Below is a small trained network, with its code and all its weights. Each question gives an input and a class and asks what happens when units are switched off, that is, made to give their printed mean instead of their output.

import numpy as np


def w(rows, s, z=0):
    codes = np.array(rows[::2]) - 128.0
    scale = np.full(codes.shape[1], s)
    scale[-1] = z or s
    return codes * scale


def norm(h):
    return h / np.sqrt((h * h).mean(-1, keepdims=True) + 1e-5)


def f(y):
    return np.maximum(y, 0)


def log_softmax(a):
    a = a - a.max(-1, keepdims=True)
    return a - np.log(np.exp(a).sum(-1, keepdims=True))


def net(x, mask):
    res = np.array(x, float).reshape(1, 3) / 4 @ E
    u = 0
    for l in range(4):
        y = f(norm(res) @ A[l][:, :-1].T + A[l][:, -1])
        res = res + np.where(mask[u : u + 6], y, B[l][:, -1]) @ B[l][:, :-1]
        u += 6
    return log_softmax(norm(res)[-1] @ U[:, :-1].T + U[:, -1])


A, B = {}, {}
E = w([
[225,37,63],'x0',
[209,160,128],'x1',
[109,63,253],'x2',
],0.004)
A[0] = w([
[207,135,115,80],'L0N0',
[169,171,114,153],'L0N1',
[228,127,135,107],'L0N2',
[49,81,146,116],'L0N3',
[196,140,8,9],'L0N4',
[181,189,90,252],'L0N5',
],0.012,0.0025)
B[0] = w([
[134,173,114,195],'L0N0',
[103,30,196,186],'L0N1',
[135,255,156,213],'L0N2',
[93,35,146,192],'L0N3',
[38,173,30,254],'L0N4',
[73,155,110,242],'L0N5',
],0.0078,0.0062)
A[1] = w([
[134,63,51,236],'L1N0',
[180,123,104,7],'L1N1',
[156,93,92,60],'L1N2',
[209,130,194,53],'L1N3',
[158,172,222,73],'L1N4',
[53,247,170,191],'L1N5',
],0.011,0.0018)
B[1] = w([
[32,138,195,160],'L1N0',
[133,48,98,129],'L1N1',
[115,196,226,131],'L1N2',
[163,203,100,142],'L1N3',
[136,110,93,157],'L1N4',
[183,1,96,255],'L1N5',
],0.0071,0.01)
A[2] = w([
[140,79,94,84],'L2N0',
[123,34,160,169],'L2N1',
[103,125,126,138],'L2N2',
[96,173,113,216],'L2N3',
[111,246,90,2],'L2N4',
[215,167,43,35],'L2N5',
],0.011,0.0024)
B[2] = w([
[171,96,115,182],'L2N0',
[149,177,113,255],'L2N1',
[190,112,186,162],'L2N2',
[123,212,82,180],'L2N3',
[1,110,86,170],'L2N4',
[144,204,234,194],'L2N5',
],0.007,0.0062)
A[3] = w([
[17,172,236,32],'L3N0',
[92,227,224,93],'L3N1',
[21,164,114,213],'L3N2',
[72,254,123,8],'L3N3',
[217,214,231,133],'L3N4',
[29,49,248,96],'L3N5',
],0.0072,0.0019)
B[3] = w([
[127,2,169,189],'L3N0',
[197,107,112,172],'L3N1',
[149,216,151,253],'L3N2',
[122,105,145,192],'L3N3',
[252,252,148,201],'L3N4',
[64,158,233,239],'L3N5',
],0.0077,0.0046)
U = w([
[226,213,150,202],'0',
[45,90,255,160],'1',
[30,230,31,131],'2',
[178,26,83,3],'3',
],0.015,0.0016)

Each question gives the input, the list of numbers given to net, and the class t.
The units are the neurons (one row each of A and B). Each row of codes is followed by its name. A weight is (code - 128) times the scale printed after its matrix; where a second scale follows, it is the last column's (A, B and U).
mask holds one flag per neuron, layer by layer. A switched-off neuron (its flag False) gives its mean, the last column of its row in B, instead of its output. The means were averaged over made-up inputs and are rounded, as every weight is.
A unit's drop is (log p(t) with every unit on - log p(t) with that unit switched off) / (log p(t) with every unit on - log p(t) with every unit switched off).
The circuit of an input: a set's keep is (log p(t) with only the set's units on - log p(t) with every unit switched off) / (log p(t) with every unit on - log p(t) with every unit switched off). Starting from the 12 units with the biggest drops (on a tie, the unit counted first), units are removed one at a time, each time the one whose removal leaves the highest keep (on an exact tie, the one counted first), for as long as the keep stays at least 0.8.
units of the circuit, in order: the units of the circuit, biggest drop first
k most important neurons: the k neurons with the biggest drops, biggest first
top k neurons in layer l: the k neurons of layer l with the biggest drops, biggest first
drop when u is switched off: that unit's drop, to one decimal
input [2,-5,-2], class 1: 3 most important neurons : L1N0, L0N2, L0N5
input [1,8,0], class 2: top neuron in layer 2 : L2N4
input [7,-2,2], class 0: 3 most important neurons : L0N2, L0N1, L2N5
input [7,-7,-1], class 1: top 2 neurons in layer 0 : L0N2, L0N5
input [-6,6,7], class 0: units of the circuit, in order : L0N4, L3N4
input [-4,3,7], class 0: 4 most important neurons : L0N4, L0N5, L2N1, L2N4
input [4,-1,7], class 0: 2 most important neurons : L0N4, L1N5
input [-6,6,8], class 0: 3 most important neurons : L0N4, L0N5, L2N1
input [-6,8,-5], class 3: 2 most important neurons : L1N5, L0N1
input [6,-5,0], class 1: 2 most important neurons : L1N0, L0N5
input [-2,2,3], class 0: 3 most important neurons : L0N4, L0N5, L1N5
input [-8,-5,-2], class 1: 2 most important neurons : L0N3, L0N2
input [3,-6,-2], class 1: 2 most important neurons : L1N0, L0N2
input [1,0,2], class 0: 4 most important neurons : L0N4, L0N5, L1N5, L3N4
input [-8,-5,-7], class 3: most important neuron : L1N5
input [7,-3,5], class 0: 3 most important neurons : L0N4, L3N4, L0N5
input [-7,7,-3], class 3: drop when L1N1 is switched off : 0.0
input [8,7,-3], class 2: drop when L0N4 is switched off : 1.0
input [2,7,-3], class 2: drop when L0N4 is switched off : 2.2
input [7,4,-7], class 2: drop when L0N4 is switched off : 0.1
input [-4,2,2], class 3: most important neuron : L0N1
